Below is a small trained network, with its code and all its weights. Each question gives an input and a target symbol and asks what happens when units are switched off, that is, made to give their printed mean instead of their output.

import numpy as np


def w(rows, s, z=0):
    codes = np.array(rows[::2]) - 128.0
    scale = np.full(codes.shape[1], s)
    scale[-1] = z or s
    return codes * scale


def norm(h):
    return h / np.sqrt((h * h).mean(-1, keepdims=True) + 1e-5)


def softmax(a):
    e = np.exp(a - a.max(-1, keepdims=True))
    return e / e.sum(-1, keepdims=True)


def log_softmax(a):
    a = a - a.max(-1, keepdims=True)
    return a - np.log(np.exp(a).sum(-1, keepdims=True))


def net(x, mask):
    ids = ['εμξτψω'.index(c) for c in x.split()]
    T = len(ids)
    res = E[ids] + P[:T]
    u = 0
    for l in range(2):
        r = norm(res)
        for j in range(3):
            rows = slice(3 * j, 3 * j + 3)
            q, k, v = (r @ M[l][rows].T for M in (Q, K, V))
            z = softmax(np.where(np.tri(T) > 0, q @ k.T / 3**0.5, -1e9)) @ v
            o = O[l][rows]
            res = res + np.where(mask[u + j], z, o[:, -1]) @ o[:, :-1]
        u += 3
    return log_softmax(norm(res)[-1] @ U[:, :-1].T + U[:, -1])


Q, K, V, O = {}, {}, {}, {}
E = w([
[46,170,49,86,67,114,124,178],'ε',
[231,177,48,98,189,105,123,90],'μ',
[173,121,89,168,10,210,116,193],'ξ',
[88,86,74,231,47,9,238,164],'τ',
[164,111,42,235,138,73,37,216],'ψ',
[29,227,179,214,171,213,194,167],'ω',
],0.011)
P = w([
[177,65,213,22,194,207,99,74],'0',
[139,123,66,74,193,121,146,254],'1',
[124,133,58,104,175,109,131,189],'2',
[114,133,84,129,142,111,129,158],'3',
[129,175,103,125,146,113,142,137],'4',
[143,174,88,149,98,85,138,131],'5',
[164,201,114,151,104,89,156,123],'6',
[139,186,171,157,87,58,112,79],'7',
[127,222,171,165,85,76,133,88],'8',
[135,151,208,181,94,23,125,82],'9',
],0.0058)
Q[0] = w([
[95,140,198,70,189,150,131,62],'0.h1',
[194,163,87,76,146,116,94,85],'0.h1',
[126,177,119,135,151,204,121,173],'0.h1',
[159,109,104,218,167,101,145,195],'0.h2',
[205,39,172,134,176,79,152,116],'0.h2',
[73,56,90,112,122,126,169,199],'0.h2',
[113,120,149,153,107,49,128,63],'0.h3',
[145,91,255,84,209,202,86,62],'0.h3',
[155,90,96,177,161,86,125,166],'0.h3',
],0.008)
K[0] = w([
[131,102,79,111,58,122,112,186],'0.h1',
[84,158,118,169,113,149,172,153],'0.h1',
[136,58,85,144,121,71,117,63],'0.h1',
[136,75,167,144,55,226,122,138],'0.h2',
[156,106,159,176,203,149,112,60],'0.h2',
[69,130,111,162,115,159,79,113],'0.h2',
[83,90,184,130,103,95,163,54],'0.h3',
[117,3,155,50,183,166,145,187],'0.h3',
[139,184,113,72,24,93,156,137],'0.h3',
],0.0073)
V[0] = w([
[27,112,144,146,94,235,163,114],'0.h1',
[115,47,133,128,61,141,133,50],'0.h1',
[105,139,73,175,41,111,74,145],'0.h1',
[54,55,202,103,123,55,97,146],'0.h2',
[108,133,177,115,113,126,136,158],'0.h2',
[176,41,196,92,186,151,147,115],'0.h2',
[163,70,194,222,141,69,133,95],'0.h3',
[254,136,179,147,142,182,62,182],'0.h3',
[154,220,71,192,126,130,123,157],'0.h3',
],0.0068)
O[0] = w([
[125,161,159,159,149,199,134,161,86],'0.h1',
[136,172,78,64,75,189,99,170,40],'0.h1',
[187,132,151,229,93,60,41,173,180],'0.h1',
[168,200,105,75,211,140,59,102,81],'0.h2',
[127,176,149,118,165,149,125,89,115],'0.h2',
[78,224,9,128,106,177,145,82,17],'0.h2',
[52,145,2,173,140,162,142,157,116],'0.h3',
[65,11,90,165,175,147,108,82,89],'0.h3',
[157,105,159,171,214,100,204,154,253],'0.h3',
],0.0064,0.0067)
Q[1] = w([
[139,105,140,166,116,122,207,230],'1.h1',
[113,133,137,76,105,161,111,83],'1.h1',
[162,174,105,28,183,181,82,82],'1.h1',
[113,174,165,88,120,34,213,185],'1.h2',
[195,67,143,197,168,106,86,82],'1.h2',
[153,144,254,251,140,72,178,129],'1.h2',
[150,140,145,254,130,88,173,143],'1.h3',
[51,160,80,125,176,160,132,83],'1.h3',
[166,133,169,166,151,106,143,110],'1.h3',
],0.0082)
K[1] = w([
[199,137,97,80,76,255,162,120],'1.h1',
[129,106,156,200,199,115,117,216],'1.h1',
[181,115,170,218,219,83,130,145],'1.h1',
[95,54,160,105,234,162,17,20],'1.h2',
[108,182,104,77,3,192,180,170],'1.h2',
[73,140,92,96,40,224,44,33],'1.h2',
[111,103,22,101,86,240,125,112],'1.h3',
[111,95,253,41,91,110,150,137],'1.h3',
[41,69,118,127,122,210,70,25],'1.h3',
],0.0055)
V[1] = w([
[51,185,32,131,97,176,118,181],'1.h1',
[241,168,168,214,125,148,90,95],'1.h1',
[182,106,146,205,146,14,199,237],'1.h1',
[40,1,62,162,202,133,36,88],'1.h2',
[222,144,87,177,80,134,86,113],'1.h2',
[145,110,86,77,122,9,145,145],'1.h2',
[151,184,137,129,162,216,86,78],'1.h3',
[95,105,66,164,187,111,143,140],'1.h3',
[112,80,200,189,126,105,93,96],'1.h3',
],0.0066)
O[1] = w([
[168,208,81,137,173,62,155,184,128],'1.h1',
[125,93,54,165,148,127,116,79,126],'1.h1',
[123,163,108,162,138,175,226,5,255],'1.h1',
[229,183,165,127,194,99,55,113,219],'1.h2',
[101,71,2,167,95,119,101,104,159],'1.h2',
[206,141,133,55,63,124,161,135,168],'1.h2',
[165,117,100,165,231,100,152,146,53],'1.h3',
[51,154,186,124,105,131,183,62,225],'1.h3',
[123,83,83,123,91,160,107,83,147],'1.h3',
],0.0065,0.0067)
U = w([
[167,154,180,60,144,75,80,149,86],'ε',
[169,107,84,127,204,99,148,3,247],'μ',
[142,37,118,154,92,194,135,145,92],'ξ',
[135,205,51,153,107,98,174,156,139],'τ',
[128,111,69,193,194,66,38,146,128],'ψ',
[66,153,169,171,247,169,151,137,1],'ω',
],0.0059,0.00088)

Each question gives the input, a string of symbols that net reads in full, and the target symbol t.
The units are the heads (3 rows each of Q, K, V and O). Each row of codes is followed by its name. A weight is (code - 128) times the scale printed after its matrix; where a second scale follows, it is the last column's (O and U).
mask holds one flag per head, layer by layer. A switched-off head (its flag False) gives its mean, the last column of its rows in O, instead of its output. The means were averaged over made-up inputs and are rounded, as every weight is.
A unit's drop is (log p(t) with every unit on - log p(t) with that unit switched off) / (log p(t) with every unit on - log p(t) with every unit switched off).
The circuit of an input: a set's keep is (log p(t) with only the set's units on - log p(t) with every unit switched off) / (log p(t) with every unit on - log p(t) with every unit switched off). Starting from all 6 units, units are removed one at a time, each time the one whose removal leaves the highest keep (on an exact tie, the one counted first), for as long as the keep stays at least 0.8.
circuit, biggest first: the units of the circuit, biggest drop first
unit that matters most: the unit with the biggest drop
heads that matter: for each layer, one digit per head in row order, 1 if its drop is at least 0.15 and else 0, layers parted by /
drop of u: that unit's drop, to one decimal
input μ ξ ψ ε ε ψ ξ ω μ μ, target ε: circuit, biggest first -> 0.h1, 1.h1, 0.h2, 0.h3
input ε μ μ, target ξ: circuit, biggest first -> 0.h3, 1.h2, 1.h1
input ω μ τ ε ω ψ ψ ψ ψ μ, target ω: heads that matter -> 100 / 010
input ε τ ε ψ ε μ, target ξ: unit that matters most -> 1.h2
input ω ψ ψ μ ε μ τ μ ε ξ, target ω: circuit, biggest first -> 1.h2, 0.h1, 0.h2
input τ ψ τ τ ψ, target τ: circuit, biggest first -> 0.h3, 1.h2
input ε ψ ψ ψ ε ψ τ ξ ξ τ, target ξ: circuit, biggest first -> 0.h3, 1.h2, 1.h1
input τ μ ψ ψ ω, target τ: heads that matter -> 111 / 110
input μ τ ψ ψ ω ψ τ ψ ψ ω, target ε: heads that matter -> 110 / 110
input μ ω ψ τ ω, target ε: heads that matter -> 111 / 110
input μ ψ μ τ τ ε ψ τ, target ε: heads that matter -> 111 / 110
input ξ ω τ ξ ω ψ μ, target ψ: heads that matter -> 111 / 110
input μ τ ψ ε ω ψ, target ε: circuit, biggest first -> 0.h1, 1.h1, 0.h3, 1.h2
input τ ψ ψ ψ, target τ: heads that matter -> 001 / 110
input ξ ψ ξ, target ψ: heads that matter -> 101 / 110
input ψ ψ ω, target μ: circuit, biggest first -> 0.h1, 1.h1
input ξ ε ψ ω ε, target ψ: circuit, biggest first -> 1.h2, 0.h1, 1.h3, 0.h3
input μ ω ψ ε ξ ξ ω τ, target ε: unit that matters most -> 1.h1
input τ τ ε ξ ψ τ ψ ψ τ ω, target τ: heads that matter -> 101 / 110
input ξ ε ξ, target ψ: heads that matter -> 111 / 110
input ψ ε τ μ ε τ ψ ψ, target μ: heads that matter -> 000 / 100
input ξ ω ε μ, target ψ: unit that matters most -> 0.h2
input ξ ψ ψ ε ω ψ ξ ξ ω, target ψ: circuit, biggest first -> 0.h1, 1.h1, 0.h3, 1.h3
input ω ψ ξ τ, target ω: drop of 0.h1 -> 0.5
input ξ ξ ξ τ ψ τ ω ω, target ψ: drop of 0.h3 -> 0.3
input ψ ψ τ ξ μ ξ ε, target μ: drop of 1.h1 -> 0.7
input ε μ μ ψ ξ ψ μ τ ψ, target ξ: drop of 0.h2 -> 0.0
input ξ ω μ ε, target ψ: unit that matters most -> 1.h2
